Below are the code and all the weights of a small trained network. Each question names an input and a target symbol and asks about switching units off, where a switched-off unit gives its printed mean instead of its output.

import numpy as np


def w(rows, s, z=0):
    codes = np.array(rows[::2]) - 128.0
    scale = np.full(codes.shape[1], s)
    scale[-1] = z or s
    return codes * scale


def f(y):
    return np.maximum(y, 0)


def softmax(a):
    e = np.exp(a - a.max(-1, keepdims=True))
    return e / e.sum(-1, keepdims=True)


def log_softmax(a):
    a = a - a.max(-1, keepdims=True)
    return a - np.log(np.exp(a).sum(-1, keepdims=True))


def net(x, mask):
    ids = ['ΓΦαβδηθξτψω'.index(c) for c in x.split()]
    T = len(ids)
    res = E[ids] + P[:T]
    u = 0
    for l in range(3):
        r = res
        for j in range(2):
            rows = slice(2 * j, 2 * j + 2)
            q, k, v = (r @ M[l][rows].T for M in (Q, K, V))
            z = softmax(np.where(np.tri(T) > 0, q @ k.T / 2**0.5, -1e9)) @ v
            o = O[l][rows]
            res = res + np.where(mask[u + j], z, o[:, -1]) @ o[:, :-1]
        u += 2
        y = f(res @ A[l][:, :-1].T + A[l][:, -1])
        res = res + np.where(mask[u : u + 8], y, B[l][:, -1]) @ B[l][:, :-1]
        u += 8
    return log_softmax(res[-1] @ U[:, :-1].T + U[:, -1])


Q, K, V, O, A, B = {}, {}, {}, {}, {}, {}
E = w([
[136,107,135],'Γ',
[134,105,135],'Φ',
[226,165,137],'α',
[178,141,117],'β',
[135,109,137],'δ',
[137,110,141],'η',
[133,111,138],'θ',
[131,111,137],'ξ',
[119,107,195],'τ',
[91,105,132],'ψ',
[108,163,4],'ω',
],0.022)
P = w([
[126,145,134],'0',
[113,157,146],'1',
[142,116,127],'2',
[105,170,158],'3',
[152,87,116],'4',
[94,168,166],'5',
[159,47,110],'6',
[81,167,174],'7',
[163,1,109],'8',
[75,145,170],'9',
],0.02)
Q[0] = w([
[102,233,183],'L0H1',
[98,2,208],'L0H1',
[83,60,118],'L0H2',
[42,143,52],'L0H2',
],0.0071)
K[0] = w([
[3,68,222],'L0H1',
[160,187,197],'L0H1',
[95,102,150],'L0H2',
[162,46,103],'L0H2',
],0.0079)
V[0] = w([
[196,227,113],'L0H1',
[126,159,102],'L0H1',
[3,217,135],'L0H2',
[36,222,104],'L0H2',
],0.0048)
O[0] = w([
[166,89,151,231],'L0H1',
[146,51,139,3],'L0H1',
[226,239,172,187],'L0H2',
[82,129,254,2],'L0H2',
],0.0052,0.00053)
A[0] = w([
[148,63,143,99],'L0N1',
[102,232,76,51],'L0N2',
[176,113,234,54],'L0N3',
[2,250,125,2],'L0N4',
[143,138,163,92],'L0N5',
[83,121,31,34],'L0N6',
[204,151,172,73],'L0N7',
[27,54,76,27],'L0N8',
],0.0074,0.0064)
B[0] = w([
[131,97,136,250],'L0N1',
[151,94,114,151],'L0N2',
[116,105,76,248],'L0N3',
[125,38,83,198],'L0N4',
[137,118,120,152],'L0N5',
[122,151,2,157],'L0N6',
[165,158,124,189],'L0N7',
[88,165,128,167],'L0N8',
],0.011,0.0023)
Q[1] = w([
[129,87,247],'L1H1',
[61,241,231],'L1H1',
[168,59,98],'L1H2',
[90,208,175],'L1H2',
],0.012)
K[1] = w([
[140,86,83],'L1H1',
[168,39,125],'L1H1',
[248,162,94],'L1H2',
[54,55,101],'L1H2',
],0.016)
V[1] = w([
[156,85,41],'L1H1',
[42,190,55],'L1H1',
[17,57,172],'L1H2',
[73,145,2],'L1H2',
],0.0097)
O[1] = w([
[189,102,103,169],'L1H1',
[92,120,92,2],'L1H1',
[6,152,117,82],'L1H2',
[101,95,53,23],'L1H2',
],0.017,0.0045)
A[1] = w([
[148,160,80,247],'L1N1',
[80,137,68,77],'L1N2',
[139,253,83,116],'L1N3',
[140,57,113,70],'L1N4',
[202,136,136,153],'L1N5',
[176,123,81,62],'L1N6',
[105,184,206,86],'L1N7',
[171,158,123,93],'L1N8',
],0.012)
B[1] = w([
[82,1,115,186],'L1N1',
[252,161,164,147],'L1N2',
[87,127,168,146],'L1N3',
[97,227,122,173],'L1N4',
[142,129,78,253],'L1N5',
[55,171,179,184],'L1N6',
[162,85,104,201],'L1N7',
[65,174,148,172],'L1N8',
],0.0094,0.017)
Q[2] = w([
[130,255,148],'L2H1',
[87,185,105],'L2H1',
[115,62,175],'L2H2',
[112,185,145],'L2H2',
],0.0097)
K[2] = w([
[159,2,83],'L2H1',
[91,41,172],'L2H1',
[47,194,187],'L2H2',
[224,239,111],'L2H2',
],0.0082)
V[2] = w([
[40,18,116],'L2H1',
[147,133,16],'L2H1',
[138,253,173],'L2H2',
[60,152,178],'L2H2',
],0.0028)
O[2] = w([
[139,5,177,59],'L2H1',
[85,123,147,1],'L2H1',
[94,2,76,90],'L2H2',
[178,198,94,181],'L2H2',
],0.005,0.002)
A[2] = w([
[175,107,76,214],'L2N1',
[110,230,159,171],'L2N2',
[37,94,72,163],'L2N3',
[91,16,129,97],'L2N4',
[192,117,2,2],'L2N5',
[116,72,109,168],'L2N6',
[20,145,56,35],'L2N7',
[37,145,192,110],'L2N8',
],0.0092)
B[2] = w([
[110,94,32,254],'L2N1',
[119,80,179,187],'L2N2',
[146,233,104,221],'L2N3',
[99,178,163,200],'L2N4',
[91,150,244,194],'L2N5',
[96,124,129,200],'L2N6',
[193,30,177,159],'L2N7',
[254,172,103,216],'L2N8',
],0.0093,0.0078)
U = w([
[128,116,125,118],'Γ',
[135,129,123,79],'Φ',
[193,150,95,29],'α',
[163,60,89,109],'β',
[131,106,127,160],'δ',
[132,85,131,205],'η',
[131,101,130,182],'θ',
[128,107,131,197],'ξ',
[149,104,212,85],'τ',
[131,252,134,83],'ψ',
[116,153,59,252],'ω',
],0.014,0.0033)

Each question gives the input, a string of symbols that net reads in full, and the target symbol t.
The units are the heads (2 rows each of Q, K, V and O) and the neurons (one row each of A and B). Each row of codes is followed by its name. A weight is (code - 128) times the scale printed after its matrix; where a second scale follows, it is the last column's (O, A, B and U).
mask holds one flag per unit, layer by layer, with each layer's heads first. A switched-off unit (its flag False) gives its mean, the last column of its rows in O or B, instead of its output. The means were averaged over made-up inputs and are rounded, as every weight is.
A unit's drop is (log p(t) with every unit on - log p(t) with that unit switched off) / (log p(t) with every unit on - log p(t) with every unit switched off).
The circuit of an input: a set's keep is (log p(t) with only the set's units on - log p(t) with every unit switched off) / (log p(t) with every unit on - log p(t) with every unit switched off). Starting from the 12 units with the biggest drops (on a tie, the unit counted first), units are removed one at a time, each time the one whose removal leaves the highest keep (on an exact tie, the one counted first), for as long as the keep stays at least 0.8.
units of the circuit, in order: the units of the circuit, biggest drop first
unit that matters most: the unit with the biggest drop
top k neurons: the k neurons with the biggest drops, biggest first
top k neurons in layer l: the k neurons of layer l with the biggest drops, biggest first
which heads matter: for each layer, one digit per head in row order, 1 if its drop is at least 0.15 and else 0, layers parted by /
input τ δ η τ ψ, target ψ: unit that matters most	L1H1
input δ τ τ ξ β, target β: top 3 neurons	[L1N1, L2N1, L2N3]
input η τ ξ η, target τ: which heads matter	00 / 01 / 00
input ξ τ τ δ ψ η ψ ψ β η, target ψ: which heads matter	10 / 01 / 00
input α τ η Γ α δ τ δ, target τ: which heads matter	00 / 11 / 00
input β ψ τ δ θ τ δ τ α Φ, target τ: top 2 neurons in layer 0	[L0N4, L0N6]
input η τ α ξ, target τ: top 3 neurons in layer 1	[L1N5, L1N1, L1N3]
input Φ ω δ β β η τ ω δ, target ω: top 2 neurons in layer 2	[L2N1, L2N3]
input ψ θ η ψ τ Φ ψ τ τ η, target τ: units of the circuit, in order	[L1H1, L1H2, L1N5, L2N2]
input η τ α τ θ τ τ, target α: which heads matter	00 / 01 / 00
input ω τ α δ ω ξ, target ω: units of the circuit, in order	[L1H1, L1H2]
input δ η α τ η η τ ω Φ, target ω: units of the circuit, in order	[L1H1, L1N4]
input ψ τ Γ τ ψ ψ ψ θ ψ Φ, target ψ: top 3 neurons	[L2N3, L1N5, L2N1]
input β ω τ θ, target ω: units of the circuit, in order	[L0N4, L1H2]
input τ ψ ψ τ τ α, target τ: which heads matter	01 / 11 / 00
input α α ω α, target ω: unit that matters most	L2N3
input α α ω δ Γ, target ω: units of the circuit, in order	[L1H1, L1N4, L0N6]
input ω δ ψ τ δ ξ α Φ θ, target α: which heads matter	01 / 01 / 00
input η δ β ω τ η α ξ η, target α: which heads matter	00 / 01 / 00
input ξ τ Γ α Φ, target α: units of the circuit, in order	[L1H2]
input ψ ω α η θ τ τ η τ, target α: top 3 neurons	[L1N5, L1N4, L1N2]
input τ ξ τ τ Γ η τ ψ Γ δ, target ψ: top 4 neurons	[L0N4, L2N3, L1N5, L2N1]
input η Φ α Γ α Φ α ψ θ ψ, target ψ: top 3 neurons	[L0N8, L2N3, L1N5]
input δ Γ η ψ α ψ Γ ψ η, target α: units of the circuit, in order	[L1H2, L1N4]
